Below are the code and all the weights of a small trained network. Each question names an input and a class and asks about switching units off, where a switched-off unit gives its printed mean instead of its output.

import numpy as np


def w(rows, s, z=0):
    codes = np.array(rows[::2]) - 128.0
    scale = np.full(codes.shape[1], s)
    scale[-1] = z or s
    return codes * scale


def f(y):
    return y / 2 * (1 + np.tanh(0.7978845608 * (y + 0.044715 * y**3)))


def log_softmax(a):
    a = a - a.max(-1, keepdims=True)
    return a - np.log(np.exp(a).sum(-1, keepdims=True))


def net(x, mask):
    res = np.array(x, float).reshape(1, 8) / 4 @ E
    y = f(res @ A[0][:, :-1].T + A[0][:, -1])
    res = res + np.where(mask, y, B[0][:, -1]) @ B[0][:, :-1]
    return log_softmax(res[-1] @ U[:, :-1].T + U[:, -1])


A, B = {}, {}
E = w([
[166,214,103,94,139,242],'x0',
[129,128,127,129,128,127],'x1',
[172,134,219,81,27,128],'x2',
[130,121,105,236,41,165],'x3',
[128,127,129,127,127,128],'x4',
[200,181,238,254,244,113],'x5',
[125,126,131,128,129,131],'x6',
[29,238,128,128,90,85],'x7',
],0.0069)
A[0] = w([
[81,113,84,167,187,137,66],'N1',
[129,70,203,132,73,9,99],'N2',
[88,109,81,176,201,110,106],'N3',
[45,127,175,157,123,57,110],'N4',
[163,60,125,126,149,167,87],'N5',
[91,134,58,152,183,151,16],'N6',
[138,155,194,145,160,125,28],'N7',
[219,79,136,143,163,179,56],'N8',
[181,187,203,90,88,193,88],'N9',
[129,126,184,40,197,95,49],'N10',
[113,194,134,160,123,69,88],'N11',
[59,194,153,136,120,110,2],'N12',
[130,130,170,173,161,97,65],'N13',
[113,254,124,103,133,222,106],'N14',
[186,35,117,116,144,152,28],'N15',
[114,116,238,117,84,136,27],'N16',
[130,107,120,219,64,158,98],'N17',
[123,116,177,180,157,70,111],'N18',
[135,123,115,204,77,154,12],'N19',
[135,166,175,149,165,197,110],'N20',
[160,169,160,167,161,154,63],'N21',
[98,120,105,144,169,154,17],'N22',
],0.0092,0.004)
B[0] = w([
[209,184,112,116,111,143,167],'N1',
[195,133,80,154,152,192,247],'N2',
[208,175,122,141,104,162,200],'N3',
[160,61,165,166,125,94,208],'N4',
[115,113,164,147,88,65,169],'N5',
[172,178,130,101,84,128,155],'N6',
[85,146,122,99,95,149,183],'N7',
[127,93,190,162,101,56,210],'N8',
[214,153,85,119,145,149,225],'N9',
[47,203,175,142,201,166,200],'N10',
[127,97,170,147,122,86,182],'N11',
[139,124,185,121,70,35,162],'N12',
[75,107,95,89,84,167,189],'N13',
[157,24,182,160,138,91,253],'N14',
[86,167,166,147,65,55,180],'N15',
[190,206,100,139,79,119,165],'N16',
[52,156,156,107,210,152,205],'N17',
[109,80,83,75,84,163,217],'N18',
[58,253,197,138,154,160,160],'N19',
[99,73,82,98,99,155,217],'N20',
[87,116,71,57,82,154,208],'N21',
[219,158,128,103,101,76,123],'N22',
],0.012,0.0056)
U = w([
[154,83,137,162,159,146,246],'0',
[29,118,40,12,31,148,57],'1',
[107,125,218,160,93,27,14],'2',
[218,224,95,139,127,158,60],'3',
[22,253,201,135,243,163,76],'4',
[121,114,127,147,161,141,234],'5',
],0.013)

Each question gives the input, the list of numbers given to net, and the class t.
The units are the neurons (one row each of A and B). Each row of codes is followed by its name. A weight is (code - 128) times the scale printed after its matrix; where a second scale follows, it is the last column's (A, B and U).
mask holds one flag per neuron, in row order. A switched-off neuron (its flag False) gives its mean, the last column of its row in B, instead of its output. The means were averaged over made-up inputs and are rounded, as every weight is.
A unit's drop is (log p(t) with every unit on - log p(t) with that unit switched off) / (log p(t) with every unit on - log p(t) with every unit switched off).
The circuit of an input: a set's keep is (log p(t) with only the set's units on - log p(t) with every unit switched off) / (log p(t) with every unit on - log p(t) with every unit switched off). Starting from the 12 units with the biggest drops (on a tie, the unit counted first), units are removed one at a time, each time the one whose removal leaves the highest keep (on an exact tie, the one counted first), for as long as the keep stays at least 0.8.
circuit, biggest first: the units of the circuit, biggest drop first
most important unit: the unit with the biggest drop
top k neurons: the k neurons with the biggest drops, biggest first
input [8,-5,0,-3,-2,3,5,5], class 0: most important unit	N14
input [-5,1,2,-6,3,6,6,-1], class 1: circuit, biggest first	N18, N13
input [3,-2,7,-5,-8,-2,4,4], class 3: top 2 neurons	N9, N16
input [1,7,-8,1,4,-2,-4,-7], class 3: top 4 neurons	N3, N1, N14, N6
input [6,7,-6,1,8,-6,5,0], class 5: circuit, biggest first	N21, N18
input [4,-1,-2,5,-6,6,-8,5], class 1: top 2 neurons	N21, N20
input [2,0,8,-8,-7,4,8,-4], class 3: top 3 neurons	N9, N16, N17
input [6,0,-7,-2,3,-5,2,-2], class 3: top 2 neurons	N6, N1
input [-5,0,8,-3,-5,3,4,7], class 3: top 4 neurons	N2, N16, N14, N8
input [-7,6,5,-7,-1,-6,-8,3], class 0: circuit, biggest first	N2, N4
input [5,6,8,0,-4,1,0,8], class 2: top 2 neurons	N14, N12
input [4,-2,-6,-4,6,3,7,-7], class 2: circuit, biggest first	N8, N15
input [-4,2,7,-1,-1,3,8,-6], class 3: circuit, biggest first	N2, N16
input [-7,0,0,-7,-3,2,-2,6], class 0: circuit, biggest first	N2
input [7,-4,-2,5,8,8,6,-7], class 1: circuit, biggest first	N21, N20
input [5,-7,-2,5,1,8,-7,7], class 1: circuit, biggest first	N21, N20
input [-4,-1,1,-3,-2,7,-4,7], class 1: circuit, biggest first	N18, N13
input [5,1,-6,-5,0,4,-1,1], class 3: top 3 neurons	N3, N1, N6
input [2,-6,-7,-1,6,6,-7,5], class 3: top 2 neurons	N3, N1
input [-7,-3,8,8,-6,1,6,7], class 3: most important unit	N2
input [-4,-2,1,3,-8,6,8,-1], class 1: top 2 neurons	N18, N13
